Here is a tiny trained network, its code and every weight. The questions are about switching its units off for an input and a target symbol, where a switched-off unit gives its printed mean instead of its output.

import numpy as np


def w(rows, s, z=0):
    codes = np.array(rows[::2]) - 128.0
    scale = np.full(codes.shape[1], s)
    scale[-1] = z or s
    return codes * scale


def f(y):
    return np.maximum(y, 0)


def softmax(a):
    e = np.exp(a - a.max(-1, keepdims=True))
    return e / e.sum(-1, keepdims=True)


def log_softmax(a):
    a = a - a.max(-1, keepdims=True)
    return a - np.log(np.exp(a).sum(-1, keepdims=True))


def net(x, mask):
    ids = ['αγδεζηλπφψ'.index(c) for c in x.split()]
    T = len(ids)
    res = E[ids] + P[:T]
    r = res
    for j in range(3):
        rows = slice(2 * j, 2 * j + 2)
        q, k, v = (r @ M[0][rows].T for M in (Q, K, V))
        z = softmax(np.where(np.tri(T) > 0, q @ k.T / 2**0.5, -1e9)) @ v
        o = O[0][rows]
        res = res + np.where(mask[j], z, o[:, -1]) @ o[:, :-1]
    y = f(res @ A[0][:, :-1].T + A[0][:, -1])
    res = res + np.where(mask[3:11], y, B[0][:, -1]) @ B[0][:, :-1]
    return log_softmax(res[-1] @ U[:, :-1].T + U[:, -1])


Q, K, V, O, A, B = {}, {}, {}, {}, {}, {}
E = w([
[76,55,111],'α',
[109,131,132],'γ',
[135,122,105],'δ',
[146,141,184],'ε',
[192,204,86],'ζ',
[172,57,83],'η',
[117,146,206],'λ',
[164,183,159],'π',
[137,115,99],'φ',
[6,219,90],'ψ',
],0.02)
P = w([
[12,95,114],'0',
[5,43,70],'1',
[64,92,92],'2',
[70,120,116],'3',
[51,54,50],'4',
[136,167,199],'5',
[51,23,4],'6',
[89,100,113],'7',
[93,114,123],'8',
[127,91,138],'9',
[149,57,155],'10',
[138,82,143],'11',
],0.003)
Q[0] = w([
[73,66,172],'H1',
[161,222,161],'H1',
[20,206,102],'H2',
[139,101,159],'H2',
[75,136,215],'H3',
[2,105,25],'H3',
],0.0099)
K[0] = w([
[37,97,203],'H1',
[218,143,144],'H1',
[156,53,205],'H2',
[20,166,165],'H2',
[117,254,194],'H3',
[89,227,133],'H3',
],0.0095)
V[0] = w([
[228,1,152],'H1',
[81,26,222],'H1',
[193,112,148],'H2',
[104,169,79],'H2',
[176,129,84],'H3',
[87,191,40],'H3',
],0.0075)
O[0] = w([
[125,3,162,5],'H1',
[33,122,206,153],'H1',
[175,106,149,98],'H2',
[29,167,189,120],'H2',
[170,155,103,64],'H3',
[200,86,51,78],'H3',
],0.0066,0.0025)
A[0] = w([
[189,62,170,108],'N1',
[105,156,255,140],'N2',
[100,128,195,74],'N3',
[164,97,182,155],'N4',
[76,123,79,1],'N5',
[90,56,143,64],'N6',
[117,62,163,17],'N7',
[248,126,74,87],'N8',
],0.01,0.006)
B[0] = w([
[48,26,99,141],'N1',
[118,162,120,255],'N2',
[42,69,133,178],'N3',
[139,180,44,169],'N4',
[143,217,105,134],'N5',
[156,142,223,143],'N6',
[75,202,166,134],'N7',
[163,17,254,177],'N8',
],0.0078,0.0099)
U = w([
[67,134,188,102],'α',
[114,180,140,22],'γ',
[153,118,131,3],'δ',
[191,146,78,34],'ε',
[187,74,220,232],'ζ',
[133,10,114,36],'η',
[150,116,78,143],'λ',
[162,194,160,254],'π',
[140,124,121,57],'φ',
[161,233,35,123],'ψ',
],0.012,0.0072)

Each question gives the input, a string of symbols that net reads in full, and the target symbol t.
The units are the heads (2 rows each of Q, K, V and O) and the neurons (one row each of A and B). Each row of codes is followed by its name. A weight is (code - 128) times the scale printed after its matrix; where a second scale follows, it is the last column's (O, A, B and U).
mask holds one flag per unit, heads first, then neurons. A switched-off unit (its flag False) gives its mean, the last column of its rows in O or B, instead of its output. The means were averaged over made-up inputs and are rounded, as every weight is.
A unit's drop is (log p(t) with every unit on - log p(t) with that unit switched off) / (log p(t) with every unit on - log p(t) with every unit switched off).
The circuit of an input: a set's keep is (log p(t) with only the set's units on - log p(t) with every unit switched off) / (log p(t) with every unit on - log p(t) with every unit switched off). Starting from all 11 units, units are removed one at a time, each time the one whose removal leaves the highest keep (on an exact tie, the one counted first), for as long as the keep stays at least 0.8.
circuit, biggest first: the units of the circuit, biggest drop first
k most important neurons: the k neurons with the biggest drops, biggest first
heads that matter: for each layer, one digit per head in row order, 1 if its drop is at least 0.15 and else 0, layers parted by /
drop when u is switched off: that unit's drop, to one decimal
input δ φ η λ ζ λ α ζ, target ζ: heads that matter -> 100
input γ α γ π ψ λ γ λ λ α λ, target α: circuit, biggest first -> [N3 H1 H3]
input λ λ π ψ λ α, target ψ: circuit, biggest first -> [H1 N8]
input ε λ γ ε ε π ψ λ λ γ ε, target α: circuit, biggest first -> [H2 N3 H3]
input λ λ γ λ λ ε λ η λ λ λ, target α: circuit, biggest first -> [H1 N3 H3]
input ζ λ ψ η γ γ λ λ π η, target ψ: circuit, biggest first -> [H1]
input λ α π α π π λ δ ε λ α, target α: heads that matter -> 100
input ζ ε η λ γ δ α π ε ψ, target ψ: heads that matter -> 001
input δ λ η ζ α, target ζ: 4 most important neurons -> [N6 N2 N3 N4]
input π ε λ δ ζ ζ ζ ζ η π, target ζ: drop when H1 is switched off -> 1.6
input ζ ζ η π λ α η δ λ γ π, target ζ: drop when H1 is switched off -> 1.7
input π η λ ζ λ α α, target ζ: drop when N2 is switched off -> 0.2
